Below is a small trained network, with its code and all its weights. Each question gives an input and a class and asks what happens when units are switched off, that is, made to give their printed mean instead of their output.

import numpy as np


def w(rows, s, z=0):
    codes = np.array(rows[::2]) - 128.0
    scale = np.full(codes.shape[1], s)
    scale[-1] = z or s
    return codes * scale


def f(y):
    return y / 2 * (1 + np.tanh(0.7978845608 * (y + 0.044715 * y**3)))


def log_softmax(a):
    a = a - a.max(-1, keepdims=True)
    return a - np.log(np.exp(a).sum(-1, keepdims=True))


def net(x, mask):
    res = np.array(x, float).reshape(1, 5) / 4 @ E
    y = f(res @ A[0][:, :-1].T + A[0][:, -1])
    res = res + np.where(mask, y, B[0][:, -1]) @ B[0][:, :-1]
    return log_softmax(res[-1] @ U[:, :-1].T + U[:, -1])


A, B = {}, {}
E = w([
[170,11,2,158,103],'x0',
[128,125,132,126,130],'x1',
[110,107,156,32,7],'x2',
[160,49,220,234,80],'x3',
[125,145,114,142,109],'x4',
],0.0094)
A[0] = w([
[124,189,130,111,183,2],'N1',
[122,214,221,146,153,126],'N2',
[115,188,181,25,62,127],'N3',
[128,173,49,71,182,140],'N4',
[123,77,158,50,6,55],'N5',
[141,67,44,112,105,67],'N6',
[114,116,100,73,118,66],'N7',
[138,119,198,198,73,120],'N8',
[137,65,109,197,99,57],'N9',
],0.018,0.0087)
B[0] = w([
[159,162,141,84,51,164],'N1',
[87,175,110,126,204,236],'N2',
[179,52,138,125,6,254],'N3',
[89,161,144,141,193,225],'N4',
[91,206,125,131,211,249],'N5',
[103,201,161,130,174,213],'N6',
[136,111,115,94,89,158],'N7',
[110,179,118,113,171,221],'N8',
[159,36,111,141,85,206],'N9',
],0.02,0.017)
U = w([
[54,220,165,80,126,236],'0',
[49,185,116,162,174,132],'1',
[186,33,126,147,2,2],'2',
],0.0094,0.0025)

Each question gives the input, the list of numbers given to net, and the class t.
The units are the neurons (one row each of A and B). Each row of codes is followed by its name. A weight is (code - 128) times the scale printed after its matrix; where a second scale follows, it is the last column's (A, B and U).
mask holds one flag per neuron, in row order. A switched-off neuron (its flag False) gives its mean, the last column of its row in B, instead of its output. The means were averaged over made-up inputs and are rounded, as every weight is.
A unit's drop is (log p(t) with every unit on - log p(t) with that unit switched off) / (log p(t) with every unit on - log p(t) with every unit switched off).
most important unit: the unit with the biggest drop
top k neurons: the k neurons with the biggest drops, biggest first
drop of u: that unit's drop, to one decimal
input [2,6,-3,7,0], class 2: most important unit : N9
input [0,-3,1,-6,-5], class 2: top 2 neurons : N5; N2
input [3,5,-2,2,-5], class 2: top 3 neurons : N5; N2; N4
input [-8,-6,-1,8,-7], class 1: top 2 neurons : N2; N1
input [0,-8,6,-3,3], class 2: top 3 neurons : N3; N2; N8
input [-4,6,-1,6,2], class 1: top 2 neurons : N3; N2
input [6,-8,-4,4,7], class 2: top 2 neurons : N9; N5
input [-6,-7,0,8,8], class 1: top 3 neurons : N2; N1; N3
input [1,-3,7,5,7], class 1: top 2 neurons : N5; N1
input [-6,3,-1,7,8], class 1: top 3 neurons : N2; N1; N3
input [2,3,-6,4,8], class 2: drop of N5 : 0.2
input [-8,-4,-2,6,-3], class 1: drop of N9 : -0.1
input [-8,-2,-2,7,-7], class 1: drop of N2 : 1.0
input [-1,5,5,-2,5], class 2: most important unit : N3
